Here is a tiny trained network, its code and every weight. The questions are about switching its units off for an input and a class, where a switched-off unit gives its printed mean instead of its output.

import numpy as np


def w(rows, s, z=0):
    codes = np.array(rows[::2]) - 128.0
    scale = np.full(codes.shape[1], s)
    scale[-1] = z or s
    return codes * scale


def f(y):
    return y / 2 * (1 + np.tanh(0.7978845608 * (y + 0.044715 * y**3)))


def log_softmax(a):
    a = a - a.max(-1, keepdims=True)
    return a - np.log(np.exp(a).sum(-1, keepdims=True))


def net(x, mask):
    res = np.array(x, float).reshape(1, 8) / 4 @ E
    y = f(res @ A[0][:, :-1].T + A[0][:, -1])
    res = res + np.where(mask, y, B[0][:, -1]) @ B[0][:, :-1]
    return log_softmax(res[-1] @ U[:, :-1].T + U[:, -1])


A, B = {}, {}
E = w([
[111,90,172,77,168,69],'x0',
[106,178,147,91,97,95],'x1',
[118,175,162,212,110,64],'x2',
[124,127,172,132,156,178],'x3',
[68,125,157,132,60,140],'x4',
[115,156,134,120,134,136],'x5',
[102,3,148,118,123,137],'x6',
[110,117,98,92,109,96],'x7',
],0.013)
A[0] = w([
[163,159,54,184,87,196,162],'n1',
[120,157,122,97,145,144,40],'n2',
[102,96,125,138,157,85,85],'n3',
[185,68,137,78,183,187,210],'n4',
[153,134,68,115,105,153,218],'n5',
[161,113,85,98,176,105,117],'n6',
[139,165,111,204,67,96,154],'n7',
[150,150,148,147,147,68,105],'n8',
[134,145,166,147,134,109,79],'n9',
[68,155,97,82,45,72,185],'n10',
[128,69,248,114,164,136,161],'n11',
[73,190,134,139,93,42,253],'n12',
[93,71,147,139,164,143,130],'n13',
[126,72,130,132,128,144,77],'n14',
[72,139,63,94,68,77,162],'n15',
[128,111,99,90,178,84,66],'n16',
[152,143,59,141,99,145,173],'n17',
[113,25,179,58,154,164,201],'n18',
[95,106,166,156,93,137,187],'n19',
[159,204,192,128,124,78,136],'n20',
],0.013,0.005)
B[0] = w([
[48,78,3,66,234,216,226],'n1',
[155,103,178,114,117,83,133],'n2',
[185,143,155,126,99,137,155],'n3',
[140,79,254,199,187,119,230],'n4',
[154,16,106,65,180,99,182],'n5',
[180,45,153,189,186,20,176],'n6',
[129,166,60,80,202,134,203],'n7',
[144,175,162,172,132,141,168],'n8',
[108,172,104,184,84,177,143],'n9',
[116,184,30,11,14,78,199],'n10',
[72,176,195,156,16,227,211],'n11',
[165,229,31,128,64,119,225],'n12',
[107,118,216,162,88,199,180],'n13',
[96,52,220,161,101,141,162],'n14',
[149,87,58,31,61,18,181],'n15',
[212,108,140,128,107,76,164],'n16',
[137,11,51,47,205,140,182],'n17',
[38,68,229,150,64,88,248],'n18',
[49,179,134,64,143,171,173],'n19',
[132,229,80,162,162,161,197],'n20',
],0.0073,0.016)
U = w([
[104,109,47,44,39,22,31],'0',
[28,42,245,139,62,196,174],'1',
[224,34,166,167,177,47,45],'2',
[96,228,119,186,147,164,252],'3',
[66,17,49,59,254,227,81],'4',
],0.008,0.0036)

Each question gives the input, the list of numbers given to net, and the class t.
The units are the neurons (one row each of A and B). Each row of codes is followed by its name. A weight is (code - 128) times the scale printed after its matrix; where a second scale follows, it is the last column's (A, B and U).
mask holds one flag per neuron, in row order. A switched-off neuron (its flag False) gives its mean, the last column of its row in B, instead of its output. The means were averaged over made-up inputs and are rounded, as every weight is.
A unit's drop is (log p(t) with every unit on - log p(t) with that unit switched off) / (log p(t) with every unit on - log p(t) with every unit switched off).
The circuit of an input: a set's keep is (log p(t) with only the set's units on - log p(t) with every unit switched off) / (log p(t) with every unit on - log p(t) with every unit switched off). Starting from the 12 units with the biggest drops (on a tie, the unit counted first), units are removed one at a time, each time the one whose removal leaves the highest keep (on an exact tie, the one counted first), for as long as the keep stays at least 0.8.
circuit, biggest first: the units of the circuit, biggest drop first
k most important neurons: the k neurons with the biggest drops, biggest first
drop when u is switched off: that unit's drop, to one decimal
input [-8,-1,6,-2,6,1,0,-7], class 4: circuit, biggest first -> n1
input [4,3,-1,5,3,-7,-4,-5], class 3: 2 most important neurons -> n18, n20
input [6,-6,3,1,-1,-4,-6,7], class 3: circuit, biggest first -> n5, n17
input [-1,6,3,7,2,4,-3,4], class 0: 4 most important neurons -> n10, n4, n11, n13
input [-6,-6,-6,-1,-8,8,6,6], class 2: circuit, biggest first -> n4, n6
input [4,7,-5,6,5,6,0,5], class 0: 2 most important neurons -> n10, n15
input [6,5,-3,2,-4,-8,-2,1], class 2: 2 most important neurons -> n6, n16
input [-5,2,-5,-4,3,-2,5,5], class 0: 2 most important neurons -> n15, n10
input [1,-7,2,-5,-5,4,-5,4], class 4: 2 most important neurons -> n4, n17
input [-4,3,5,-1,7,1,6,-2], class 0: drop when n9 is switched off -> 0.0
input [-3,-5,8,3,6,-5,-1,3], class 3: drop when n12 is switched off -> 0.3
input [-5,-8,5,3,8,6,-8,-5], class 4: drop when n1 is switched off -> 0.6
